Here is a tiny trained network, its code and every weight. The questions are about switching its units off for an input and a class, where a switched-off unit gives its printed mean instead of its output.

import numpy as np


def w(rows, s, z=0):
    codes = np.array(rows[::2]) - 128.0
    scale = np.full(codes.shape[1], s)
    scale[-1] = z or s
    return codes * scale


def norm(h):
    return h / np.sqrt((h * h).mean(-1, keepdims=True) + 1e-5)


def f(y):
    return np.maximum(y, 0)


def log_softmax(a):
    a = a - a.max(-1, keepdims=True)
    return a - np.log(np.exp(a).sum(-1, keepdims=True))


def net(x, mask):
    res = np.array(x, float).reshape(1, 7) / 4 @ E
    u = 0
    for l in range(3):
        y = f(norm(res) @ A[l][:, :-1].T + A[l][:, -1])
        res = res + np.where(mask[u : u + 9], y, B[l][:, -1]) @ B[l][:, :-1]
        u += 9
    return log_softmax(norm(res)[-1] @ U[:, :-1].T + U[:, -1])


A, B = {}, {}
E = w([
[129,127,127,128,128,127,128],'x0',
[60,36,200,84,132,184,54],'x1',
[41,137,174,159,136,23,124],'x2',
[146,199,123,6,124,92,37],'x3',
[77,150,128,62,220,145,215],'x4',
[130,126,128,128,132,128,129],'x5',
[109,95,60,101,104,119,121],'x6',
],0.012)
A[0] = w([
[140,166,113,151,136,89,140,94],'L0N0',
[76,139,161,146,125,75,120,22],'L0N1',
[145,172,112,123,155,104,90,109],'L0N2',
[94,81,43,107,108,102,124,18],'L0N3',
[129,121,134,112,150,121,135,109],'L0N4',
[180,153,183,142,143,162,129,99],'L0N5',
[182,176,251,154,166,128,125,1],'L0N6',
[158,139,114,112,123,199,127,27],'L0N7',
[142,136,128,153,93,124,101,37],'L0N8',
],0.016,0.0089)
B[0] = w([
[183,106,98,122,143,84,146,242],'L0N0',
[94,69,116,123,162,19,123,215],'L0N1',
[153,140,192,105,87,121,173,253],'L0N2',
[59,149,11,108,68,147,104,171],'L0N3',
[120,162,149,131,134,141,150,165],'L0N4',
[111,96,48,105,121,122,114,236],'L0N5',
[36,181,4,126,97,166,58,226],'L0N6',
[208,36,78,80,139,137,156,211],'L0N7',
[155,146,140,168,109,123,75,167],'L0N8',
],0.02,0.0034)
A[1] = w([
[152,160,169,123,172,143,105,53],'L1N0',
[56,166,79,151,67,176,137,104],'L1N1',
[146,76,138,146,137,122,153,66],'L1N2',
[169,153,142,126,156,219,118,62],'L1N3',
[66,162,154,96,210,166,191,2],'L1N4',
[86,58,195,109,152,173,72,32],'L1N5',
[76,89,136,255,149,191,175,25],'L1N6',
[125,131,172,186,76,146,79,72],'L1N7',
[137,178,184,55,142,127,67,48],'L1N8',
],0.019,0.0048)
B[1] = w([
[135,134,101,129,96,105,126,137],'L1N0',
[135,171,105,66,160,108,88,244],'L1N1',
[137,128,155,101,130,119,137,184],'L1N2',
[110,64,78,162,94,134,134,188],'L1N3',
[159,81,111,58,250,90,138,224],'L1N4',
[101,207,137,197,179,212,152,253],'L1N5',
[120,183,162,56,3,117,125,255],'L1N6',
[189,79,146,117,202,114,75,190],'L1N7',
[117,140,173,83,33,133,159,222],'L1N8',
],0.023,0.0066)
A[2] = w([
[51,204,29,76,122,150,77,241],'L2N0',
[109,167,166,118,60,130,149,52],'L2N1',
[201,114,168,211,111,109,8,71],'L2N2',
[7,172,193,175,134,63,124,78],'L2N3',
[51,170,160,191,169,209,94,30],'L2N4',
[93,121,182,177,172,16,111,74],'L2N5',
[213,235,118,226,155,84,198,2],'L2N6',
[80,108,181,118,64,141,190,32],'L2N7',
[180,117,95,164,109,212,154,53],'L2N8',
],0.02,0.0022)
B[2] = w([
[127,98,180,250,133,17,91,249],'L2N0',
[131,142,195,82,109,160,112,184],'L2N1',
[123,94,132,50,242,65,201,173],'L2N2',
[136,77,11,118,67,190,87,178],'L2N3',
[110,203,128,204,140,141,230,170],'L2N4',
[176,60,54,100,69,203,77,172],'L2N5',
[48,195,182,227,159,210,155,169],'L2N6',
[191,166,147,122,115,117,94,171],'L2N7',
[94,96,52,112,88,149,69,177],'L2N8',
],0.022,0.017)
U = w([
[132,60,33,119,85,185,81,121],'0',
[153,171,218,72,75,125,104,75],'1',
[106,115,125,181,167,81,102,255],'2',
[91,190,144,192,172,211,184,104],'3',
[146,74,125,60,249,118,165,75],'4',
],0.018,0.0042)

Each question gives the input, the list of numbers given to net, and the class t.
The units are the neurons (one row each of A and B). Each row of codes is followed by its name. A weight is (code - 128) times the scale printed after its matrix; where a second scale follows, it is the last column's (A, B and U).
mask holds one flag per neuron, layer by layer. A switched-off neuron (its flag False) gives its mean, the last column of its row in B, instead of its output. The means were averaged over made-up inputs and are rounded, as every weight is.
A unit's drop is (log p(t) with every unit on - log p(t) with that unit switched off) / (log p(t) with every unit on - log p(t) with every unit switched off).
The circuit of an input: a set's keep is (log p(t) with only the set's units on - log p(t) with every unit switched off) / (log p(t) with every unit on - log p(t) with every unit switched off). Starting from the 12 units with the biggest drops (on a tie, the unit counted first), units are removed one at a time, each time the one whose removal leaves the highest keep (on an exact tie, the one counted first), for as long as the keep stays at least 0.8.
circuit, biggest first: the units of the circuit, biggest drop first
k most important neurons: the k neurons with the biggest drops, biggest first
top k neurons in layer l: the k neurons of layer l with the biggest drops, biggest first
input [8,-4,-1,-4,8,3,7], class 4: circuit, biggest first	L1N4
input [7,-2,0,5,2,7,6], class 2: 2 most important neurons	L0N3; L2N0
input [6,5,-1,-5,-8,5,6], class 4: 3 most important neurons	L1N7; L2N2; L0N6
input [3,4,0,-2,-7,8,-4], class 4: 2 most important neurons	L1N7; L2N2
input [5,-7,8,1,2,6,1], class 0: 3 most important neurons	L2N5; L0N1; L1N5
input [-1,0,6,6,-1,-7,2], class 0: 2 most important neurons	L0N1; L2N3
input [-8,1,-6,3,-3,-2,8], class 2: 2 most important neurons	L0N3; L2N0
input [-6,3,-3,-4,-7,-3,6], class 4: 3 most important neurons	L1N7; L2N2; L0N6
input [-6,-4,7,7,4,3,-5], class 0: 4 most important neurons	L0N1; L2N3; L1N6; L2N5
input [4,0,1,1,-7,7,8], class 2: 3 most important neurons	L0N3; L2N0; L1N1
input [-2,-7,4,-6,-3,-4,-1], class 3: 2 most important neurons	L2N6; L0N0
input [4,-5,-2,6,-4,6,-3], class 1: 3 most important neurons	L1N8; L0N2; L1N5
input [3,-7,-3,1,8,3,-3], class 4: 3 most important neurons	L1N4; L1N5; L2N4
input [5,-8,-1,0,4,3,7], class 3: circuit, biggest first	L2N6
input [5,-8,-4,7,8,3,0], class 3: top 2 neurons in layer 2	L2N6; L2N2
input [1,-3,-5,-5,-6,-2,-5], class 4: circuit, biggest first	L2N2; L1N7
input [-6,-5,-4,5,7,-4,-2], class 4: top 2 neurons in layer 1	L1N4; L1N5
input [-8,7,-2,-7,-6,2,8], class 2: top 3 neurons in layer 1	L1N1; L1N8; L1N5
input [7,-8,8,5,4,4,-5], class 0: circuit, biggest first	L2N5; L2N3
input [5,-3,7,8,5,1,2], class 1: circuit, biggest first	L1N8
input [-4,-8,3,4,6,4,7], class 3: top 3 neurons in layer 0	L0N0; L0N6; L0N2
input [-2,8,0,-7,2,-5,1], class 3: top 2 neurons in layer 1	L1N5; L1N8
input [-7,0,-6,-8,-8,-3,-8], class 1: top 2 neurons in layer 1	L1N6; L1N4
